Below is a small trained network, with its code and all its weights. Each question gives an input and a class and asks what happens when units are switched off, that is, made to give their printed mean instead of their output.

import numpy as np


def w(rows, s, z=0):
    codes = np.array(rows[::2]) - 128.0
    scale = np.full(codes.shape[1], s)
    scale[-1] = z or s
    return codes * scale


def f(y):
    return np.maximum(y, 0)


def log_softmax(a):
    a = a - a.max(-1, keepdims=True)
    return a - np.log(np.exp(a).sum(-1, keepdims=True))


def net(x, mask):
    res = np.array(x, float).reshape(1, 5) / 4 @ E
    y = f(res @ A[0][:, :-1].T + A[0][:, -1])
    res = res + np.where(mask, y, B[0][:, -1]) @ B[0][:, :-1]
    return log_softmax(res[-1] @ U[:, :-1].T + U[:, -1])


A, B = {}, {}
E = w([
[89,131,24,253],'x0',
[156,141,212,186],'x1',
[181,26,51,153],'x2',
[161,69,118,136],'x3',
[13,30,188,120],'x4',
],0.0063)
A[0] = w([
[77,138,158,209,192],'n0',
[61,137,152,189,190],'n1',
[83,106,177,88,194],'n2',
[168,211,193,134,195],'n3',
[186,174,134,108,159],'n4',
[103,38,92,161,197],'n5',
[50,143,135,226,210],'n6',
[52,120,208,78,205],'n7',
[157,156,214,45,233],'n8',
[184,218,134,191,210],'n9',
[53,139,67,160,184],'n10',
[109,182,119,113,118],'n11',
[160,177,72,89,227],'n12',
[164,59,98,140,107],'n13',
[173,196,154,89,130],'n14',
[199,105,120,120,222],'n15',
[114,115,207,87,151],'n16',
[100,95,24,144,252],'n17',
[121,151,80,220,225],'n18',
[59,130,148,172,157],'n19',
[193,95,80,110,197],'n20',
[202,108,59,96,225],'n21',
[156,38,67,142,135],'n22',
[109,111,212,41,142],'n23',
[124,169,121,254,196],'n24',
[127,172,71,148,134],'n25',
],0.009,0.0039)
B[0] = w([
[210,63,142,51,206],'n0',
[218,36,113,64,205],'n1',
[73,106,68,42,208],'n2',
[60,121,254,135,225],'n3',
[55,146,173,189,193],'n4',
[146,61,110,193,226],'n5',
[229,74,116,67,232],'n6',
[111,113,93,53,243],'n7',
[10,110,125,97,253],'n8',
[118,186,194,106,242],'n9',
[211,107,30,117,212],'n10',
[128,129,133,183,162],'n11',
[84,235,110,177,222],'n12',
[161,106,193,243,181],'n13',
[45,142,182,171,194],'n14',
[80,136,189,186,207],'n15',
[78,180,89,33,202],'n16',
[197,143,42,200,252],'n17',
[226,159,132,98,245],'n18',
[186,32,109,82,189],'n19',
[111,154,140,204,211],'n20',
[113,173,154,190,234],'n21',
[151,115,144,235,213],'n22',
[28,182,71,54,223],'n23',
[201,141,159,83,239],'n24',
[163,220,91,93,186],'n25',
],0.0057,0.0066)
U = w([
[38,115,83,2,252],'0',
[152,68,146,250,217],'1',
[215,107,242,74,96],'2',
[180,227,40,149,73],'3',
[40,154,212,177,86],'4',
[201,24,43,108,20],'5',
],0.0072,0.0019)

Each question gives the input, the list of numbers given to net, and the class t.
The units are the neurons (one row each of A and B). Each row of codes is followed by its name. A weight is (code - 128) times the scale printed after its matrix; where a second scale follows, it is the last column's (A, B and U).
mask holds one flag per neuron, in row order. A switched-off neuron (its flag False) gives its mean, the last column of its row in B, instead of its output. The means were averaged over made-up inputs and are rounded, as every weight is.
A unit's drop is (log p(t) with every unit on - log p(t) with that unit switched off) / (log p(t) with every unit on - log p(t) with every unit switched off).
The circuit of an input: a set's keep is (log p(t) with only the set's units on - log p(t) with every unit switched off) / (log p(t) with every unit on - log p(t) with every unit switched off). Starting from the 12 units with the biggest drops (on a tie, the unit counted first), units are removed one at a time, each time the one whose removal leaves the highest keep (on an exact tie, the one counted first), for as long as the keep stays at least 0.8.
units of the circuit, in order: the units of the circuit, biggest drop first
k most important neurons: the k neurons with the biggest drops, biggest first
drop of u: that unit's drop, to one decimal
input [5,-6,4,7,3], class 1: units of the circuit, in order : n22, n13
input [2,3,-7,0,-6], class 4: units of the circuit, in order : n3, n14
input [-6,-1,-4,-6,-3], class 0: units of the circuit, in order : n8
input [7,3,8,-1,5], class 5: units of the circuit, in order : n6, n10
input [7,-8,5,6,0], class 1: 3 most important neurons : n22, n13, n5
input [7,-8,8,-2,2], class 1: 2 most important neurons : n22, n13
input [-8,6,0,-3,-3], class 4: 3 most important neurons : n3, n14, n4
input [-6,6,6,-1,0], class 0: drop of n16 : 0.2
input [-3,0,1,4,-2], class 4: drop of n6 : 0.1
input [-6,-1,8,7,7], class 1: drop of n16 : -0.1
